Below are the code and all the weights of a small trained network. Each question names an input and a target symbol and asks about switching units off, where a switched-off unit gives its printed mean instead of its output.

import numpy as np


def w(rows, s, z=0):
    codes = np.array(rows[::2]) - 128.0
    scale = np.full(codes.shape[1], s)
    scale[-1] = z or s
    return codes * scale


def norm(h):
    return h / np.sqrt((h * h).mean(-1, keepdims=True) + 1e-5)


def f(y):
    return y / 2 * (1 + np.tanh(0.7978845608 * (y + 0.044715 * y**3)))


def softmax(a):
    e = np.exp(a - a.max(-1, keepdims=True))
    return e / e.sum(-1, keepdims=True)


def log_softmax(a):
    a = a - a.max(-1, keepdims=True)
    return a - np.log(np.exp(a).sum(-1, keepdims=True))


def net(x, mask):
    ids = ['Φβηλξπ'.index(c) for c in x.split()]
    T = len(ids)
    res = E[ids] + P[:T]
    u = 0
    for l in range(2):
        q, k, v = (norm(res) @ M[l].T for M in (Q, K, V))
        z = softmax(np.where(np.tri(T) > 0, q @ k.T / 3**0.5, -1e9)) @ v
        res = res + np.where(mask[u], z, O[l][:, -1]) @ O[l][:, :-1]
        u += 1
        y = f(norm(res) @ A[l][:, :-1].T + A[l][:, -1])
        res = res + np.where(mask[u : u + 4], y, B[l][:, -1]) @ B[l][:, :-1]
        u += 4
    return log_softmax(norm(res)[-1] @ U[:, :-1].T + U[:, -1])


Q, K, V, O, A, B = {}, {}, {}, {}, {}, {}
E = w([
[135,84,191,126,195,193],'Φ',
[52,107,125,156,193,191],'β',
[39,225,169,7,96,92],'η',
[59,122,56,140,199,162],'λ',
[146,76,135,198,99,64],'ξ',
[205,124,96,32,152,105],'π',
],0.0019)
P = w([
[114,113,109,36,15,153],'0',
[83,122,125,84,8,115],'1',
[80,141,127,81,44,118],'2',
[79,149,127,84,70,121],'3',
[86,151,134,92,91,123],'4',
[91,155,138,95,110,129],'5',
[98,157,144,102,124,131],'6',
[102,159,142,102,144,134],'7',
[104,165,141,100,159,140],'8',
[110,169,141,105,175,149],'9',
[118,169,145,106,188,159],'10',
[116,165,150,110,192,155],'11',
[125,167,151,109,204,160],'12',
],0.0015)
Q[0] = w([
[138,141,117,99,146,128],'L0H0',
[117,126,72,106,218,160],'L0H0',
[253,117,161,125,76,109],'L0H0',
],0.0056)
K[0] = w([
[124,190,94,82,182,170],'L0H0',
[112,173,139,132,219,135],'L0H0',
[105,176,3,119,15,94],'L0H0',
],0.0031)
V[0] = w([
[75,193,119,189,102,155],'L0H0',
[129,167,73,124,132,108],'L0H0',
[95,150,137,5,198,222],'L0H0',
],0.0023)
O[0] = w([
[160,30,1,141,84,185,225],'L0H0',
[108,102,150,162,104,145,81],'L0H0',
[145,160,130,110,52,102,254],'L0H0',
],0.0031,0.00028)
A[0] = w([
[65,160,6,184,104,126,134],'L0N0',
[23,56,117,177,68,135,181],'L0N1',
[178,208,82,67,252,255,2],'L0N2',
[102,205,129,27,14,216,202],'L0N3',
],0.0021,0.00074)
B[0] = w([
[208,79,220,190,120,44,198],'L0N0',
[173,206,217,16,175,129,252],'L0N1',
[131,170,159,197,30,83,157],'L0N2',
[94,110,161,251,212,100,223],'L0N3',
],0.0019,0.0012)
Q[1] = w([
[112,112,152,136,153,49],'L1H0',
[210,55,101,3,68,1],'L1H0',
[49,135,106,85,41,236],'L1H0',
],0.0053)
K[1] = w([
[201,77,128,115,153,72],'L1H0',
[102,2,197,133,92,52],'L1H0',
[90,151,115,69,72,197],'L1H0',
],0.0055)
V[1] = w([
[115,141,250,135,54,194],'L1H0',
[236,141,107,126,116,112],'L1H0',
[69,237,89,202,126,134],'L1H0',
],0.0018)
O[1] = w([
[232,175,5,197,128,71,169],'L1H0',
[54,167,116,31,109,162,1],'L1H0',
[125,56,208,153,115,38,10],'L1H0',
],0.0023,0.00096)
A[1] = w([
[143,154,118,112,18,93,117],'L1N0',
[162,173,105,91,123,108,110],'L1N1',
[103,116,166,167,51,131,189],'L1N2',
[102,3,121,121,86,185,9],'L1N3',
],0.0045,0.0015)
B[1] = w([
[120,214,66,142,186,202,185],'L1N0',
[103,79,251,166,71,68,253],'L1N1',
[115,67,156,14,48,172,148],'L1N2',
[167,143,191,180,182,26,10],'L1N3',
],0.0026,0.00059)
U = w([
[108,171,48,3,81,198,230],'Φ',
[127,242,175,201,77,106,76],'β',
[139,57,222,99,98,34,140],'η',
[128,104,93,149,255,138,178],'λ',
[127,84,101,139,97,150,3],'ξ',
[150,60,58,187,52,172,76],'π',
],0.0075,0.0034)

Each question gives the input, a string of symbols that net reads in full, and the target symbol t.
The units are the heads (3 rows each of Q, K, V and O) and the neurons (one row each of A and B). Each row of codes is followed by its name. A weight is (code - 128) times the scale printed after its matrix; where a second scale follows, it is the last column's (O, A, B and U).
mask holds one flag per unit, layer by layer, with each layer's heads first. A switched-off unit (its flag False) gives its mean, the last column of its rows in O or B, instead of its output. The means were averaged over made-up inputs and are rounded, as every weight is.
A unit's drop is (log p(t) with every unit on - log p(t) with that unit switched off) / (log p(t) with every unit on - log p(t) with every unit switched off).
The circuit of an input: a set's keep is (log p(t) with only the set's units on - log p(t) with every unit switched off) / (log p(t) with every unit on - log p(t) with every unit switched off). Starting from all 10 units, units are removed one at a time, each time the one whose removal leaves the highest keep (on an exact tie, the one counted first), for as long as the keep stays at least 0.8.
units of the circuit, in order: the units of the circuit, biggest drop first
k most important neurons: the k neurons with the biggest drops, biggest first
k most important neurons of layer l: the k neurons of layer l with the biggest drops, biggest first
input β π β λ Φ π β β β λ λ, target π: 3 most important neurons of layer 0 : [L0N2; L0N1; L0N0]
input ξ λ ξ ξ π ξ ξ λ ξ λ λ η Φ, target η: units of the circuit, in order : [L1H0; L0N2]
input β ξ β ξ Φ Φ λ λ Φ Φ Φ π β, target β: units of the circuit, in order : [L0H0; L0N2]
input Φ λ λ λ ξ Φ ξ β λ π Φ Φ λ, target β: units of the circuit, in order : [L0H0; L0N2]
input ξ β β λ, target π: 3 most important neurons : [L0N0; L1N0; L0N1]
input λ λ ξ, target Φ: units of the circuit, in order : [L1N0; L1N2]
input ξ ξ ξ β, target λ: units of the circuit, in order : [L1N1; L1H0; L1N3]
input β β ξ ξ ξ ξ π ξ λ π π λ, target Φ: 3 most important neurons of layer 1 : [L1N1; L1N3; L1N2]
input ξ β λ, target λ: 2 most important neurons of layer 0 : [L0N2; L0N1]
input β η Φ ξ ξ, target β: 4 most important neurons : [L0N3; L1N1; L0N1; L1N0]
input π ξ Φ λ λ λ, target η: 2 most important neurons of layer 0 : [L0N3; L0N0]
input ξ ξ ξ Φ λ π ξ β η π, target β: 2 most important neurons : [L1N1; L0N2]
input Φ β ξ λ λ η ξ, target β: 3 most important neurons of layer 0 : [L0N3; L0N2; L0N1]
input β ξ ξ ξ β β β β Φ Φ β, target β: units of the circuit, in order : [L0N2; L0H0]
input ξ ξ Φ, target λ: most important neuron : [L1N2]
input π π ξ π ξ Φ, target Φ: 2 most important neurons of layer 1 : [L1N1; L1N3]
input Φ ξ λ, target β: 2 most important neurons : [L0N0; L0N1]
input β η β η π λ ξ β β β β, target π: 3 most important neurons : [L0N2; L1N1; L1N2]
input π β λ π λ ξ Φ λ λ λ λ π, target η: 3 most important neurons : [L1N1; L0N3; L0N0]
input ξ Φ ξ β π ξ λ λ ξ λ λ Φ, target η: 2 most important neurons : [L0N2; L1N0]
input η π ξ Φ η ξ β β Φ, target π: 2 most important neurons : [L0N1; L0N2]
input λ β λ λ ξ β λ λ ξ β, target η: 2 most important neurons of layer 0 : [L0N2; L0N3]
